Below is a small trained network, with its code and all its weights. Each question gives an input and a class and asks what happens when units are switched off, that is, made to give their printed mean instead of their output.

import numpy as np


def w(rows, s, z=0):
    codes = np.array(rows[::2]) - 128.0
    scale = np.full(codes.shape[1], s)
    scale[-1] = z or s
    return codes * scale


def norm(h):
    return h / np.sqrt((h * h).mean(-1, keepdims=True) + 1e-5)


def f(y):
    return np.maximum(y, 0)


def log_softmax(a):
    a = a - a.max(-1, keepdims=True)
    return a - np.log(np.exp(a).sum(-1, keepdims=True))


def net(x, mask):
    res = np.array(x, float).reshape(1, 8) / 4 @ E
    u = 0
    for l in range(4):
        y = f(norm(res) @ A[l][:, :-1].T + A[l][:, -1])
        res = res + np.where(mask[u : u + 3], y, B[l][:, -1]) @ B[l][:, :-1]
        u += 3
    return log_softmax(norm(res)[-1] @ U[:, :-1].T + U[:, -1])


A, B = {}, {}
E = w([
[137,150,136,144,106,172,109,177,101],'x0',
[139,102,132,216,113,137,70,113,139],'x1',
[126,158,103,149,144,95,121,139,112],'x2',
[200,83,131,81,176,167,124,144,129],'x3',
[108,193,124,132,124,105,89,121,177],'x4',
[86,139,64,94,206,70,85,98,166],'x5',
[81,45,89,91,185,158,143,70,136],'x6',
[160,102,147,134,37,173,100,209,255],'x7',
],0.0078)
A[0] = w([
[121,155,147,155,65,177,140,135,153,110],'L0N0',
[170,2,127,97,156,179,108,132,146,132],'L0N1',
[98,96,68,82,120,174,107,117,174,1],'L0N2',
],0.0079,0.0043)
B[0] = w([
[35,207,170,136,91,124,143,91,191,216],'L0N0',
[164,147,86,123,206,171,124,195,49,254],'L0N1',
[162,75,137,106,168,159,244,118,130,167],'L0N2',
],0.011,0.0051)
A[1] = w([
[90,76,45,9,233,81,103,97,186,2],'L1N0',
[165,99,139,254,120,121,41,158,82,218],'L1N1',
[52,77,33,41,169,43,114,88,156,228],'L1N2',
],0.0075,0.0019)
B[1] = w([
[121,214,78,230,55,28,218,146,169,251],'L1N0',
[126,16,137,2,189,11,130,92,219,200],'L1N1',
[5,113,98,182,63,60,155,76,7,253],'L1N2',
],0.0089,0.0064)
A[2] = w([
[168,120,117,76,205,74,239,176,87,254],'L2N0',
[154,155,218,75,115,115,127,97,27,57],'L2N1',
[66,147,94,102,140,2,174,70,136,123],'L2N2',
],0.0076,0.0018)
B[2] = w([
[221,127,147,95,98,182,123,121,96,218],'L2N0',
[188,246,114,146,151,120,239,178,119,154],'L2N1',
[153,80,165,223,125,155,122,142,155,244],'L2N2',
],0.014,0.011)
A[3] = w([
[139,93,164,65,122,173,170,185,164,1],'L3N0',
[85,167,123,107,63,131,136,135,178,210],'L3N1',
[91,153,80,131,118,66,100,2,111,16],'L3N2',
],0.0099,0.0024)
B[3] = w([
[25,67,101,200,160,176,89,114,109,228],'L3N0',
[80,166,129,68,98,62,71,128,132,255],'L3N1',
[35,105,127,189,158,94,8,106,150,191],'L3N2',
],0.012,0.005)
U = w([
[95,212,162,82,57,79,70,131,204,111],'0',
[34,72,123,232,112,83,69,91,132,226],'1',
[212,79,108,85,222,191,67,139,137,208],'2',
[174,151,58,146,166,133,222,117,7,2],'3',
],0.012,0.0036)

Each question gives the input, the list of numbers given to net, and the class t.
The units are the neurons (one row each of A and B). Each row of codes is followed by its name. A weight is (code - 128) times the scale printed after its matrix; where a second scale follows, it is the last column's (A, B and U).
mask holds one flag per neuron, layer by layer. A switched-off neuron (its flag False) gives its mean, the last column of its row in B, instead of its output. The means were averaged over made-up inputs and are rounded, as every weight is.
A unit's drop is (log p(t) with every unit on - log p(t) with that unit switched off) / (log p(t) with every unit on - log p(t) with every unit switched off).
The circuit of an input: a set's keep is (log p(t) with only the set's units on - log p(t) with every unit switched off) / (log p(t) with every unit on - log p(t) with every unit switched off). Starting from all 12 units, units are removed one at a time, each time the one whose removal leaves the highest keep (on an exact tie, the one counted first), for as long as the keep stays at least 0.8.
units of the circuit, in order: the units of the circuit, biggest drop first
unit that matters most: the unit with the biggest drop
top k neurons: the k neurons with the biggest drops, biggest first
drop of u: that unit's drop, to one decimal
input [1,6,2,1,6,-8,2,6], class 0: top 3 neurons	[L0N0 L2N2 L3N1]
input [7,1,-3,-2,4,2,-7,-7], class 3: top 3 neurons	[L2N1 L1N0 L3N2]
input [-7,-4,-8,-1,-8,2,0,-1], class 3: units of the circuit, in order	[L0N1]
input [4,4,-5,6,4,-4,-6,3], class 0: top 2 neurons	[L0N0 L2N2]
input [5,0,-8,6,6,1,2,6], class 2: top 3 neurons	[L0N1 L1N2 L0N2]
input [8,7,1,2,-8,-5,-2,-5], class 2: units of the circuit, in order	[L1N1 L1N2]
input [-2,7,-6,-2,-3,-7,4,-5], class 3: top 3 neurons	[L2N1 L2N2 L3N2]
input [-1,4,-6,5,1,1,3,-5], class 2: top 2 neurons	[L0N1 L2N0]
input [-8,0,5,-1,8,-5,-5,-1], class 0: top 2 neurons	[L1N2 L3N0]
input [-7,3,5,4,-8,2,2,0], class 3: top 2 neurons	[L0N1 L1N0]
input [4,6,-4,0,2,-6,-6,-4], class 0: top 4 neurons	[L0N0 L1N2 L1N0 L0N1]
input [8,0,-3,-4,-4,2,-3,8], class 0: top 3 neurons	[L0N0 L2N2 L3N1]
input [-1,-3,3,2,-1,1,1,1], class 3: top 2 neurons	[L1N1 L1N0]
input [0,7,-7,4,-6,-8,0,3], class 2: unit that matters most	L0N1
input [8,6,-3,-3,0,2,-7,-1], class 0: top 3 neurons	[L1N2 L0N0 L3N0]
input [3,3,1,-6,7,-4,-5,-1], class 0: top 2 neurons	[L1N2 L0N0]
input [-1,4,1,2,-3,-5,-8,5], class 0: drop of L0N0	0.7
input [-8,-2,-5,4,7,-4,-4,0], class 0: drop of L1N2	0.2
